Below are the code and all the weights of a small trained network. Each question names an input and a class and asks about switching units off, where a switched-off unit gives its printed mean instead of its output.

import numpy as np


def w(rows, s, z=0):
    codes = np.array(rows[::2]) - 128.0
    scale = np.full(codes.shape[1], s)
    scale[-1] = z or s
    return codes * scale


def f(y):
    return y / 2 * (1 + np.tanh(0.7978845608 * (y + 0.044715 * y**3)))


def log_softmax(a):
    a = a - a.max(-1, keepdims=True)
    return a - np.log(np.exp(a).sum(-1, keepdims=True))


def net(x, mask):
    res = np.array(x, float).reshape(1, 6) / 4 @ E
    y = f(res @ A[0][:, :-1].T + A[0][:, -1])
    res = res + np.where(mask, y, B[0][:, -1]) @ B[0][:, :-1]
    return log_softmax(res[-1] @ U[:, :-1].T + U[:, -1])


A, B = {}, {}
E = w([
[135,62,35,90,94],'x0',
[227,173,84,168,163],'x1',
[189,27,182,188,127],'x2',
[126,126,127,126,135],'x3',
[128,129,128,128,126],'x4',
[194,128,164,7,118],'x5',
],0.012)
A[0] = w([
[168,135,105,136,179,71],'n1',
[87,93,143,112,98,62],'n2',
[85,81,137,103,116,90],'n3',
[186,156,96,161,126,44],'n4',
[126,120,148,95,124,42],'n5',
[78,78,178,100,128,74],'n6',
[111,136,170,123,199,19],'n7',
[138,99,94,109,109,16],'n8',
[76,110,147,132,72,66],'n9',
[167,28,142,155,136,82],'n10',
[152,92,200,163,140,55],'n11',
[182,136,84,146,161,40],'n12',
[101,160,176,173,161,63],'n13',
[147,49,149,136,129,68],'n14',
[150,136,156,76,138,47],'n15',
[128,114,41,96,91,53],'n16',
[153,63,164,146,139,88],'n17',
[146,142,130,84,121,71],'n18',
[128,177,194,140,137,25],'n19',
[183,116,192,73,105,87],'n20',
[99,104,144,116,120,50],'n21',
[95,110,92,175,133,88],'n22',
[63,103,157,121,120,68],'n23',
[154,98,137,55,144,77],'n24',
[144,82,87,114,113,40],'n25',
[99,109,144,118,132,31],'n26',
[144,25,5,99,106,2],'n27',
[97,107,112,187,137,78],'n28',
[148,161,198,115,139,76],'n29',
[107,118,92,198,114,85],'n30',
[150,118,144,93,130,22],'n31',
[127,143,151,134,113,63],'n32',
[146,182,178,145,168,27],'n33',
[172,59,180,150,124,77],'n34',
[51,120,98,177,124,70],'n35',
[99,107,150,116,81,59],'n36',
[102,136,104,184,114,91],'n37',
[82,79,148,107,117,80],'n38',
[72,215,87,81,138,67],'n39',
[89,167,79,96,133,30],'n40',
[110,170,106,100,135,29],'n41',
[216,153,72,154,134,95],'n42',
[111,162,187,133,164,59],'n43',
[108,116,146,123,96,64],'n44',
[148,103,148,149,110,75],'n45',
[180,137,96,143,155,99],'n46',
[199,119,150,53,91,88],'n47',
],0.016,0.0051)
B[0] = w([
[110,137,174,85,125,161],'n1',
[114,153,171,101,147,169],'n2',
[97,148,192,88,136,177],'n3',
[98,150,183,42,143,172],'n4',
[139,124,129,113,154,141],'n5',
[144,154,196,68,141,186],'n6',
[87,118,143,162,119,148],'n7',
[80,91,138,165,113,151],'n8',
[109,134,157,79,146,174],'n9',
[180,213,41,130,69,220],'n10',
[103,166,83,141,72,192],'n11',
[114,159,196,59,157,171],'n12',
[105,79,132,184,125,183],'n13',
[137,175,99,130,92,188],'n14',
[165,94,106,151,182,164],'n15',
[92,97,153,211,72,197],'n16',
[137,210,61,121,89,192],'n17',
[146,115,85,120,166,157],'n18',
[42,80,159,218,65,171],'n19',
[175,75,92,133,187,201],'n20',
[133,133,148,109,126,146],'n21',
[181,82,103,138,185,181],'n22',
[129,122,171,54,128,179],'n23',
[189,93,96,139,196,187],'n24',
[80,114,133,161,113,167],'n25',
[139,122,151,99,116,138],'n26',
[1,72,179,253,66,248],'n27',
[198,83,100,120,206,184],'n28',
[73,61,136,210,129,171],'n29',
[177,72,101,118,207,193],'n30',
[156,116,110,138,175,146],'n31',
[99,118,133,132,121,128],'n32',
[104,103,156,156,99,175],'n33',
[160,195,66,122,75,209],'n34',
[180,116,120,130,182,205],'n35',
[115,153,170,101,148,159],'n36',
[180,89,87,112,213,180],'n37',
[128,151,186,75,129,178],'n38',
[198,228,29,128,52,231],'n39',
[162,166,87,124,83,186],'n40',
[139,179,72,141,107,162],'n41',
[100,146,214,32,128,207],'n42',
[61,87,144,167,81,170],'n43',
[107,140,144,97,137,141],'n44',
[130,157,97,130,120,153],'n45',
[95,144,206,44,121,173],'n46',
[182,69,101,145,223,216],'n47',
],0.0094,0.015)
U = w([
[145,212,16,100,70,154],'0',
[163,52,63,108,229,58],'1',
[70,71,142,182,79,253],'2',
[113,161,199,4,138,17],'3',
],0.011,0.0031)

Each question gives the input, the list of numbers given to net, and the class t.
The units are the neurons (one row each of A and B). Each row of codes is followed by its name. A weight is (code - 128) times the scale printed after its matrix; where a second scale follows, it is the last column's (A, B and U).
mask holds one flag per neuron, in row order. A switched-off neuron (its flag False) gives its mean, the last column of its row in B, instead of its output. The means were averaged over made-up inputs and are rounded, as every weight is.
A unit's drop is (log p(t) with every unit on - log p(t) with that unit switched off) / (log p(t) with every unit on - log p(t) with every unit switched off).
The circuit of an input: a set's keep is (log p(t) with only the set's units on - log p(t) with every unit switched off) / (log p(t) with every unit on - log p(t) with every unit switched off). Starting from the 12 units with the biggest drops (on a tie, the unit counted first), units are removed one at a time, each time the one whose removal leaves the highest keep (on an exact tie, the one counted first), for as long as the keep stays at least 0.8.
units of the circuit, in order: the units of the circuit, biggest drop first
top k neurons: the k neurons with the biggest drops, biggest first
drop of u: that unit's drop, to one decimal
input [-5,7,-6,-7,8,-7], class 1: top 4 neurons -> (n37; n30; n10; n13)
input [-1,4,4,-4,3,-4], class 0: top 3 neurons -> (n47; n10; n20)
input [4,-1,6,0,6,-5], class 0: units of the circuit, in order -> (n10)
input [7,1,-2,8,6,6], class 2: top 2 neurons -> (n27; n16)
input [8,-5,-6,8,-8,-7], class 2: top 3 neurons -> (n27; n16; n47)
input [-5,2,5,-6,6,-1], class 0: top 3 neurons -> (n27; n34; n17)
input [7,-8,-3,-7,7,0], class 3: top 3 neurons -> (n38; n6; n3)
input [7,-4,-3,-5,2,6], class 2: top 2 neurons -> (n27; n16)
input [7,-8,-2,8,1,4], class 3: top 3 neurons -> (n6; n38; n3)
input [1,-7,7,-5,8,5], class 0: top 4 neurons -> (n10; n34; n17; n14)
input [-8,6,6,-6,5,3], class 2: top 2 neurons -> (n29; n19)
input [0,6,3,3,-4,5], class 3: top 2 neurons -> (n42; n46)
input [1,-8,-7,-5,7,-1], class 3: top 2 neurons -> (n23; n10)
input [7,2,2,2,0,-4], class 2: units of the circuit, in order -> (n27)
input [-8,4,4,-3,4,8], class 1: top 2 neurons -> (n20; n47)
input [6,2,-1,-3,7,7], class 1: drop of n47 -> 0.7
input [7,2,8,-7,8,7], class 0: drop of n10 -> 2.0
input [1,7,6,6,4,-5], class 3: drop of n4 -> 0.3
